Below are the code and all the weights of a small trained network. Each question names an input and a class and asks about switching units off, where a switched-off unit gives its printed mean instead of its output.

import numpy as np


def w(rows, s, z=0):
    codes = np.array(rows[::2]) - 128.0
    scale = np.full(codes.shape[1], s)
    scale[-1] = z or s
    return codes * scale


def f(y):
    return y / 2 * (1 + np.tanh(0.7978845608 * (y + 0.044715 * y**3)))


def log_softmax(a):
    a = a - a.max(-1, keepdims=True)
    return a - np.log(np.exp(a).sum(-1, keepdims=True))


def net(x, mask):
    res = np.array(x, float).reshape(1, 4) / 4 @ E
    y = f(res @ A[0][:, :-1].T + A[0][:, -1])
    res = res + np.where(mask, y, B[0][:, -1]) @ B[0][:, :-1]
    return log_softmax(res[-1] @ U[:, :-1].T + U[:, -1])


A, B = {}, {}
E = w([
[179,43,20,159,232],'x0',
[20,131,202,145,217],'x1',
[80,196,2,173,175],'x2',
[57,53,86,88,66],'x3',
],0.0096)
A[0] = w([
[136,125,171,111,3,134],'N1',
[139,133,162,117,31,89],'N2',
[34,190,163,131,105,90],'N3',
[247,103,150,120,87,113],'N4',
[201,222,175,134,121,94],'N5',
[142,58,37,124,144,185],'N6',
[145,154,70,180,163,3],'N7',
[119,44,143,68,109,25],'N8',
[46,158,126,145,210,32],'N9',
],0.012,0.0047)
B[0] = w([
[198,193,75,109,123,251],'N1',
[197,221,43,52,118,214],'N2',
[36,8,149,135,167,210],'N3',
[116,129,220,232,229,212],'N4',
[32,69,162,146,98,207],'N5',
[39,49,196,192,238,227],'N6',
[177,152,50,31,1,178],'N7',
[107,69,84,71,58,178],'N8',
[176,188,144,228,228,193],'N9',
],0.0089,0.013)
U = w([
[173,125,27,90,67,5],'0',
[168,157,132,148,198,55],'1',
[45,6,211,148,180,232],'2',
],0.013,0.0021)

Each question gives the input, the list of numbers given to net, and the class t.
The units are the neurons (one row each of A and B). Each row of codes is followed by its name. A weight is (code - 128) times the scale printed after its matrix; where a second scale follows, it is the last column's (A, B and U).
mask holds one flag per neuron, in row order. A switched-off neuron (its flag False) gives its mean, the last column of its row in B, instead of its output. The means were averaged over made-up inputs and are rounded, as every weight is.
A unit's drop is (log p(t) with every unit on - log p(t) with that unit switched off) / (log p(t) with every unit on - log p(t) with every unit switched off).
The circuit of an input: a set's keep is (log p(t) with only the set's units on - log p(t) with every unit switched off) / (log p(t) with every unit on - log p(t) with every unit switched off). Starting from all 9 units, units are removed one at a time, each time the one whose removal leaves the highest keep (on an exact tie, the one counted first), for as long as the keep stays at least 0.8.
units of the circuit, in order: the units of the circuit, biggest drop first
top k neurons: the k neurons with the biggest drops, biggest first
drop of u: that unit's drop, to one decimal
input [-5,0,-2,-8], class 2: units of the circuit, in order : N5
input [-8,-3,-7,-2], class 0: top 2 neurons : N2, N1
input [2,4,0,-3], class 1: top 2 neurons : N6, N3
input [2,5,4,-1], class 1: top 2 neurons : N9, N5
input [5,-3,5,-3], class 0: top 2 neurons : N7, N4
input [1,-4,1,-4], class 2: top 2 neurons : N1, N2
input [0,3,4,-1], class 1: top 3 neurons : N6, N5, N9
input [2,4,2,-1], class 1: top 2 neurons : N5, N3
input [4,0,-2,-7], class 2: top 2 neurons : N1, N2
input [-2,-2,-4,-2], class 1: top 2 neurons : N4, N7
input [-6,-3,-8,-1], class 0: drop of N1 : 0.2
input [5,-3,7,2], class 2: drop of N6 : 5.4
input [-6,3,7,-4], class 2: drop of N3 : 0.1
input [1,-7,1,5], class 2: units of the circuit, in order : N6
